Below is a small trained network, with its code and all its weights. Each question gives an input and a class and asks what happens when units are switched off, that is, made to give their printed mean instead of their output.

import numpy as np


def w(rows, s, z=0):
    codes = np.array(rows[::2]) - 128.0
    scale = np.full(codes.shape[1], s)
    scale[-1] = z or s
    return codes * scale


def norm(h):
    return h / np.sqrt((h * h).mean(-1, keepdims=True) + 1e-5)


def f(y):
    return np.maximum(y, 0)


def log_softmax(a):
    a = a - a.max(-1, keepdims=True)
    return a - np.log(np.exp(a).sum(-1, keepdims=True))


def net(x, mask):
    res = np.array(x, float).reshape(1, 3) / 4 @ E
    u = 0
    for l in range(2):
        y = f(norm(res) @ A[l][:, :-1].T + A[l][:, -1])
        res = res + np.where(mask[u : u + 6], y, B[l][:, -1]) @ B[l][:, :-1]
        u += 6
    return log_softmax(norm(res)[-1] @ U[:, :-1].T + U[:, -1])


A, B = {}, {}
E = w([
[149,254,68,157,127,241],'x0',
[172,114,76,40,113,127],'x1',
[103,202,72,141,209,160],'x2',
],0.0065)
A[0] = w([
[42,8,235,205,107,142,252],'0.n1',
[55,124,197,231,203,117,155],'0.n2',
[107,174,109,159,185,165,94],'0.n3',
[150,221,47,122,189,185,159],'0.n4',
[211,144,112,2,142,115,43],'0.n5',
[155,107,193,171,72,126,53],'0.n6',
],0.0058,0.0031)
B[0] = w([
[127,110,152,101,126,2,254],'0.n1',
[5,103,39,105,83,142,214],'0.n2',
[123,120,120,209,120,204,178],'0.n3',
[136,79,117,156,94,190,235],'0.n4',
[98,104,110,95,67,113,173],'0.n5',
[148,179,139,148,146,69,157],'0.n6',
],0.0083,0.007)
A[1] = w([
[63,2,79,147,169,101,253],'1.n1',
[204,172,155,129,126,72,9],'1.n2',
[129,169,126,132,156,160,161],'1.n3',
[71,171,94,234,88,112,211],'1.n4',
[137,214,108,129,156,136,193],'1.n5',
[125,205,55,168,158,122,192],'1.n6',
],0.0097,0.0023)
B[1] = w([
[140,144,76,60,160,96,254],'1.n1',
[91,204,173,114,88,117,141],'1.n2',
[123,117,190,255,165,160,152],'1.n3',
[133,104,142,78,231,143,217],'1.n4',
[190,83,201,194,202,91,148],'1.n5',
[130,91,137,131,167,150,175],'1.n6',
],0.0089,0.0094)
U = w([
[150,146,167,148,149,54,12],'0',
[83,103,83,61,192,102,254],'1',
[165,141,147,200,232,254,119],'2',
[146,173,140,134,88,187,2],'3',
],0.0088,0.0032)

Each question gives the input, the list of numbers given to net, and the class t.
The units are the neurons (one row each of A and B). Each row of codes is followed by its name. A weight is (code - 128) times the scale printed after its matrix; where a second scale follows, it is the last column's (A, B and U).
mask holds one flag per neuron, layer by layer. A switched-off neuron (its flag False) gives its mean, the last column of its row in B, instead of its output. The means were averaged over made-up inputs and are rounded, as every weight is.
A unit's drop is (log p(t) with every unit on - log p(t) with that unit switched off) / (log p(t) with every unit on - log p(t) with every unit switched off).
The circuit of an input: a set's keep is (log p(t) with only the set's units on - log p(t) with every unit switched off) / (log p(t) with every unit on - log p(t) with every unit switched off). Starting from all 12 units, units are removed one at a time, each time the one whose removal leaves the highest keep (on an exact tie, the one counted first), for as long as the keep stays at least 0.8.
circuit, biggest first: the units of the circuit, biggest drop first
most important unit: the unit with the biggest drop
top k neurons: the k neurons with the biggest drops, biggest first
top k neurons in layer l: the k neurons of layer l with the biggest drops, biggest first
drop of u: that unit's drop, to one decimal
input [8,8,-4], class 3: circuit, biggest first => (1.n4; 1.n1)
input [3,-2,-3], class 2: circuit, biggest first => (1.n1; 0.n2)
input [-3,3,8], class 2: circuit, biggest first => (0.n1; 0.n2)
input [2,-2,-5], class 0: circuit, biggest first => (0.n2; 0.n6)
input [1,-2,1], class 2: circuit, biggest first => (0.n3)
input [5,3,-4], class 3: circuit, biggest first => (1.n4; 0.n2; 1.n1)
input [5,5,-6], class 3: top 2 neurons in layer 0 => (0.n1; 0.n2)
input [6,5,-8], class 3: circuit, biggest first => (1.n1; 1.n4)
input [1,3,3], class 2: top 2 neurons => (0.n1; 0.n2)
input [1,7,8], class 2: top 2 neurons in layer 0 => (0.n1; 0.n2)
input [-2,2,-7], class 0: top 2 neurons => (0.n2; 1.n4)
input [5,7,-2], class 3: top 3 neurons in layer 0 => (0.n5; 0.n2; 0.n1)
input [3,3,-8], class 3: top 2 neurons in layer 1 => (1.n1; 1.n4)
input [6,3,-3], class 2: most important unit => 0.n1
input [4,1,-6], class 3: top 2 neurons => (0.n2; 1.n1)
input [1,3,-2], class 3: top 2 neurons in layer 1 => (1.n4; 1.n1)
input [8,5,-6], class 3: top 2 neurons in layer 1 => (1.n4; 1.n6)
input [1,1,-8], class 0: drop of 1.n4 => 0.1
